Here is a tiny trained network, its code and every weight. The questions are about switching its units off for an input and a target symbol, where a switched-off unit gives its printed mean instead of its output.

import numpy as np


def w(rows, s, z=0):
    codes = np.array(rows[::2]) - 128.0
    scale = np.full(codes.shape[1], s)
    scale[-1] = z or s
    return codes * scale


def f(y):
    return y / 2 * (1 + np.tanh(0.7978845608 * (y + 0.044715 * y**3)))


def softmax(a):
    e = np.exp(a - a.max(-1, keepdims=True))
    return e / e.sum(-1, keepdims=True)


def log_softmax(a):
    a = a - a.max(-1, keepdims=True)
    return a - np.log(np.exp(a).sum(-1, keepdims=True))


def net(x, mask):
    ids = ['ΞΦΨαβδεζλτω'.index(c) for c in x.split()]
    T = len(ids)
    res = E[ids] + P[:T]
    q, k, v = (res @ M[0].T for M in (Q, K, V))
    z = softmax(np.where(np.tri(T) > 0, q @ k.T / 2**0.5, -1e9)) @ v
    res = res + np.where(mask[0], z, O[0][:, -1]) @ O[0][:, :-1]
    y = f(res @ A[0][:, :-1].T + A[0][:, -1])
    res = res + np.where(mask[1:9], y, B[0][:, -1]) @ B[0][:, :-1]
    return log_softmax(res[-1] @ U[:, :-1].T + U[:, -1])


Q, K, V, O, A, B = {}, {}, {}, {}, {}, {}
E = w([
[74,139,250,48,121],'Ξ',
[53,104,201,167,82],'Φ',
[130,188,92,192,102],'Ψ',
[235,125,113,205,41],'α',
[188,243,71,73,180],'β',
[88,165,193,74,105],'δ',
[94,215,110,138,110],'ε',
[90,97,125,135,40],'ζ',
[83,87,149,155,150],'λ',
[118,62,152,182,120],'τ',
[92,197,247,120,19],'ω',
],0.015)
P = w([
[197,152,172,157,206],'0',
[108,206,130,143,97],'1',
[105,128,131,145,105],'2',
[127,132,191,181,182],'3',
[111,191,122,117,49],'4',
[94,102,113,142,114],'5',
[140,132,193,155,190],'6',
[128,186,100,88,38],'7',
[108,97,83,132,140],'8',
[152,125,199,150,196],'9',
[125,189,135,83,6],'10',
[89,110,139,139,129],'11',
],0.014)
Q[0] = w([
[253,17,87,111,157],'h0',
[111,149,177,139,239],'h0',
],0.007)
K[0] = w([
[194,225,163,254,162],'h0',
[172,74,21,102,89],'h0',
],0.0077)
V[0] = w([
[150,192,109,153,81],'h0',
[219,117,2,219,99],'h0',
],0.0082)
O[0] = w([
[219,251,20,140,99,159],'h0',
[48,122,141,139,114,8],'h0',
],0.012,0.011)
A[0] = w([
[93,86,108,142,53,219],'n0',
[171,142,211,1,92,218],'n1',
[125,191,32,229,42,132],'n2',
[112,137,208,187,165,105],'n3',
[81,181,134,107,32,251],'n4',
[80,194,126,137,54,199],'n5',
[144,232,105,98,61,166],'n6',
[142,6,143,97,135,103],'n7',
],0.0093,0.0033)
B[0] = w([
[249,127,105,91,132,134],'n0',
[130,122,132,167,87,224],'n1',
[107,109,239,103,129,215],'n2',
[147,78,134,65,137,142],'n3',
[124,117,110,113,178,197],'n4',
[143,108,126,83,207,186],'n5',
[79,75,72,156,113,255],'n6',
[90,113,68,89,156,128],'n7',
],0.011,0.015)
U = w([
[66,119,180,209,86,99],'Ξ',
[146,134,103,254,60,253],'Φ',
[206,110,125,158,150,36],'Ψ',
[174,80,116,5,78,91],'α',
[164,139,131,177,155,107],'β',
[103,168,86,149,100,236],'δ',
[219,152,135,66,132,86],'ε',
[143,167,175,96,58,100],'ζ',
[105,57,118,127,93,189],'λ',
[229,184,180,155,121,127],'τ',
[102,136,156,120,115,97],'ω',
],0.01,0.0031)

Each question gives the input, a string of symbols that net reads in full, and the target symbol t.
The units are the heads (2 rows each of Q, K, V and O) and the neurons (one row each of A and B). Each row of codes is followed by its name. A weight is (code - 128) times the scale printed after its matrix; where a second scale follows, it is the last column's (O, A, B and U).
mask holds one flag per unit, heads first, then neurons. A switched-off unit (its flag False) gives its mean, the last column of its rows in O or B, instead of its output. The means were averaged over made-up inputs and are rounded, as every weight is.
A unit's drop is (log p(t) with every unit on - log p(t) with that unit switched off) / (log p(t) with every unit on - log p(t) with every unit switched off).
The circuit of an input: a set's keep is (log p(t) with only the set's units on - log p(t) with every unit switched off) / (log p(t) with every unit on - log p(t) with every unit switched off). Starting from all 9 units, units are removed one at a time, each time the one whose removal leaves the highest keep (on an exact tie, the one counted first), for as long as the keep stays at least 0.8.
units of the circuit, in order: the units of the circuit, biggest drop first
most important unit: the unit with the biggest drop
top k neurons: the k neurons with the biggest drops, biggest first
drop of u: that unit's drop, to one decimal
input δ Ψ λ ω ω τ δ τ ω ω ε, target λ: units of the circuit, in order	n6; n4
input τ ε Ψ ε τ ε ε ω, target λ: units of the circuit, in order	n6; n5
input β δ Ξ Ξ ω, target Φ: top 2 neurons	n1; n2
input α Ξ ω δ ζ δ ω ω Ψ Ξ β, target Φ: units of the circuit, in order	n6; n1
input τ α τ ζ ω λ Ψ Ψ δ β Φ, target α: top 2 neurons	n0; n5
input Φ ω Ξ ζ δ δ, target Φ: top 3 neurons	n2; n5; n1
input Ψ Φ Ψ Ψ, target Ξ: units of the circuit, in order	n2; h0
input Φ ε ζ, target α: units of the circuit, in order	n0; n1
input τ ω ε α Ψ, target λ: units of the circuit, in order	n6; n2; n5
input Ψ δ Ψ δ ε, target λ: units of the circuit, in order	n6; n5
input Ξ Ξ λ Ψ Φ Ψ τ ω δ δ Ψ α, target τ: most important unit	n6
input ε δ ε α Φ δ Ξ, target τ: drop of n6	1.4
input ω ω λ λ δ τ ζ δ, target λ: drop of n0	0.0
input β ζ δ δ ε Ψ δ τ ω ω δ, target λ: drop of n5	0.2
input δ ω Ξ Ξ ω δ δ Ξ Ψ ε ω α, target τ: most important unit	n2
